Below are the code and all the weights of a small trained network. Each question names an input and a class and asks about switching units off, where a switched-off unit gives its printed mean instead of its output.

import numpy as np


def w(rows, s, z=0):
    codes = np.array(rows[::2]) - 128.0
    scale = np.full(codes.shape[1], s)
    scale[-1] = z or s
    return codes * scale


def norm(h):
    return h / np.sqrt((h * h).mean(-1, keepdims=True) + 1e-5)


def f(y):
    return np.maximum(y, 0)


def log_softmax(a):
    a = a - a.max(-1, keepdims=True)
    return a - np.log(np.exp(a).sum(-1, keepdims=True))


def net(x, mask):
    res = np.array(x, float).reshape(1, 8) / 4 @ E
    u = 0
    for l in range(3):
        y = f(norm(res) @ A[l][:, :-1].T + A[l][:, -1])
        res = res + np.where(mask[u : u + 7], y, B[l][:, -1]) @ B[l][:, :-1]
        u += 7
    return log_softmax(norm(res)[-1] @ U[:, :-1].T + U[:, -1])


A, B = {}, {}
E = w([
[61,133,184,82,122],'x0',
[128,121,128,127,124],'x1',
[130,130,126,127,132],'x2',
[168,135,202,132,172],'x3',
[132,125,127,130,121],'x4',
[126,131,128,126,130],'x5',
[125,179,159,166,58],'x6',
[64,122,121,247,191],'x7',
],0.014)
A[0] = w([
[121,180,197,147,193,30],'L0N0',
[98,81,121,39,237,60],'L0N1',
[19,151,136,54,135,52],'L0N2',
[139,83,183,124,173,83],'L0N3',
[166,90,227,148,130,2],'L0N4',
[65,158,189,166,116,94],'L0N5',
[59,104,254,72,166,22],'L0N6',
],0.014,0.0048)
B[0] = w([
[91,193,149,112,208,194],'L0N0',
[165,5,97,120,155,254],'L0N1',
[89,99,152,139,25,237],'L0N2',
[120,133,135,99,195,186],'L0N3',
[129,197,142,140,198,175],'L0N4',
[135,121,144,187,80,238],'L0N5',
[191,81,250,154,78,243],'L0N6',
],0.017,0.0054)
A[1] = w([
[95,163,40,93,96,18],'L1N0',
[154,119,123,20,102,111],'L1N1',
[129,251,169,141,67,60],'L1N2',
[169,165,161,9,139,88],'L1N3',
[195,116,59,143,121,49],'L1N4',
[127,173,164,74,197,15],'L1N5',
[236,169,94,166,171,2],'L1N6',
],0.021,0.0035)
B[1] = w([
[79,131,135,57,102,171],'L1N0',
[148,177,65,218,76,225],'L1N1',
[183,24,79,108,165,254],'L1N2',
[152,235,89,165,143,211],'L1N3',
[136,68,156,135,77,208],'L1N4',
[159,189,178,76,202,166],'L1N5',
[111,86,251,109,105,224],'L1N6',
],0.025,0.0095)
A[2] = w([
[148,139,61,173,128,254],'L2N0',
[8,111,121,251,233,149],'L2N1',
[129,106,181,105,65,45],'L2N2',
[78,132,93,72,106,74],'L2N3',
[204,58,61,103,206,112],'L2N4',
[87,129,160,72,100,66],'L2N5',
[26,112,50,93,69,101],'L2N6',
],0.022,0.0025)
B[2] = w([
[75,156,117,187,141,213],'L2N0',
[169,253,45,154,37,221],'L2N1',
[116,106,168,192,99,224],'L2N2',
[113,162,137,92,190,149],'L2N3',
[14,66,81,133,181,243],'L2N4',
[128,140,181,153,110,152],'L2N5',
[119,151,200,36,240,211],'L2N6',
],0.026,0.011)
U = w([
[92,136,126,137,129,254],'0',
[178,253,18,166,72,67],'1',
[94,130,138,124,128,206],'2',
[163,61,225,126,32,27],'3',
[105,129,125,129,158,167],'4',
[109,22,2,112,172,57],'5',
[140,199,168,24,218,69],'6',
],0.0083,0.0068)

Each question gives the input, the list of numbers given to net, and the class t.
The units are the neurons (one row each of A and B). Each row of codes is followed by its name. A weight is (code - 128) times the scale printed after its matrix; where a second scale follows, it is the last column's (A, B and U).
mask holds one flag per neuron, layer by layer. A switched-off neuron (its flag False) gives its mean, the last column of its row in B, instead of its output. The means were averaged over made-up inputs and are rounded, as every weight is.
A unit's drop is (log p(t) with every unit on - log p(t) with that unit switched off) / (log p(t) with every unit on - log p(t) with every unit switched off).
The circuit of an input: a set's keep is (log p(t) with only the set's units on - log p(t) with every unit switched off) / (log p(t) with every unit on - log p(t) with every unit switched off). Starting from the 12 units with the biggest drops (on a tie, the unit counted first), units are removed one at a time, each time the one whose removal leaves the highest keep (on an exact tie, the one counted first), for as long as the keep stays at least 0.8.
circuit, biggest first: the units of the circuit, biggest drop first
top k neurons: the k neurons with the biggest drops, biggest first
k most important neurons of layer l: the k neurons of layer l with the biggest drops, biggest first
input [-2,-6,6,1,-3,4,7,-6], class 5: top 2 neurons : [L1N2; L0N1]
input [5,6,5,2,-2,-3,-6,7], class 1: 2 most important neurons of layer 1 : [L1N2; L1N6]
input [-5,-2,7,-8,-7,1,-2,0], class 6: circuit, biggest first : [L1N0; L2N6; L0N1]
input [3,-5,1,-7,-3,5,4,-4], class 6: top 3 neurons : [L2N6; L0N6; L1N0]
input [4,5,1,1,-3,-1,7,5], class 5: circuit, biggest first : [L1N2; L0N1; L1N6]
input [8,3,5,-6,-2,3,3,6], class 3: 3 most important neurons of layer 1 : [L1N3; L1N1; L1N2]
input [-4,-4,-2,7,6,6,5,-6], class 6: top neuron : [L0N4]
input [-7,2,6,-3,-7,-2,-1,8], class 1: 2 most important neurons of layer 1 : [L1N2; L1N0]
input [0,-5,0,6,-1,-1,4,1], class 6: top 4 neurons : [L0N0; L1N5; L0N4; L0N2]
input [7,1,-6,7,-4,6,-1,3], class 3: top 2 neurons : [L0N6; L0N5]
input [3,-3,0,-6,-1,4,1,5], class 6: top 2 neurons : [L2N6; L0N6]
input [-4,8,-1,4,-1,-2,6,-3], class 5: circuit, biggest first : [L1N2; L0N1]
input [7,-5,-5,-5,6,-5,4,5], class 3: circuit, biggest first : [L2N4; L2N0]
input [-3,7,0,7,0,-6,-5,-7], class 1: top 3 neurons : [L1N3; L1N1; L1N2]
input [2,-4,3,-6,0,-1,0,-1], class 6: top neuron : [L2N6]
input [-2,-2,-2,-5,0,2,-5,6], class 1: top 2 neurons : [L2N1; L1N2]
input [-3,4,8,2,-7,-3,8,8], class 1: 2 most important neurons of layer 0 : [L0N2; L0N6]
input [3,4,1,-7,-1,0,8,-6], class 5: top 4 neurons : [L1N2; L0N1; L1N6; L2N1]
input [-6,-3,-6,-8,5,-5,-3,5], class 6: 2 most important neurons of layer 1 : [L1N0; L1N2]
input [4,0,5,-1,-7,-4,-8,3], class 5: circuit, biggest first : [L0N1]
input [-7,3,-2,6,1,-1,8,4], class 5: top 3 neurons : [L1N2; L0N1; L2N4]
input [5,5,4,-8,-3,5,7,1], class 6: circuit, biggest first : [L2N6; L0N6]
input [4,-8,7,-8,3,-3,-7,7], class 6: circuit, biggest first : [L2N6; L1N2; L0N6]
input [4,-4,0,-3,-1,-1,-3,1], class 3: top 2 neurons : [L0N2; L1N2]
input [-7,8,1,-4,-4,-2,-6,6], class 3: 4 most important neurons of layer 0 : [L0N2; L0N0; L0N1; L0N3]
input [5,7,-6,4,-6,6,4,8], class 1: top 2 neurons : [L2N1; L1N6]
input [1,3,-1,-1,-3,-2,-8,-8], class 1: circuit, biggest first : [L1N3]
input [4,-1,3,8,-1,4,5,0], class 6: top 3 neurons : [L0N0; L0N4; L1N5]
input [4,4,0,1,-4,-4,-5,7], class 1: top 2 neurons : [L2N1; L1N2]
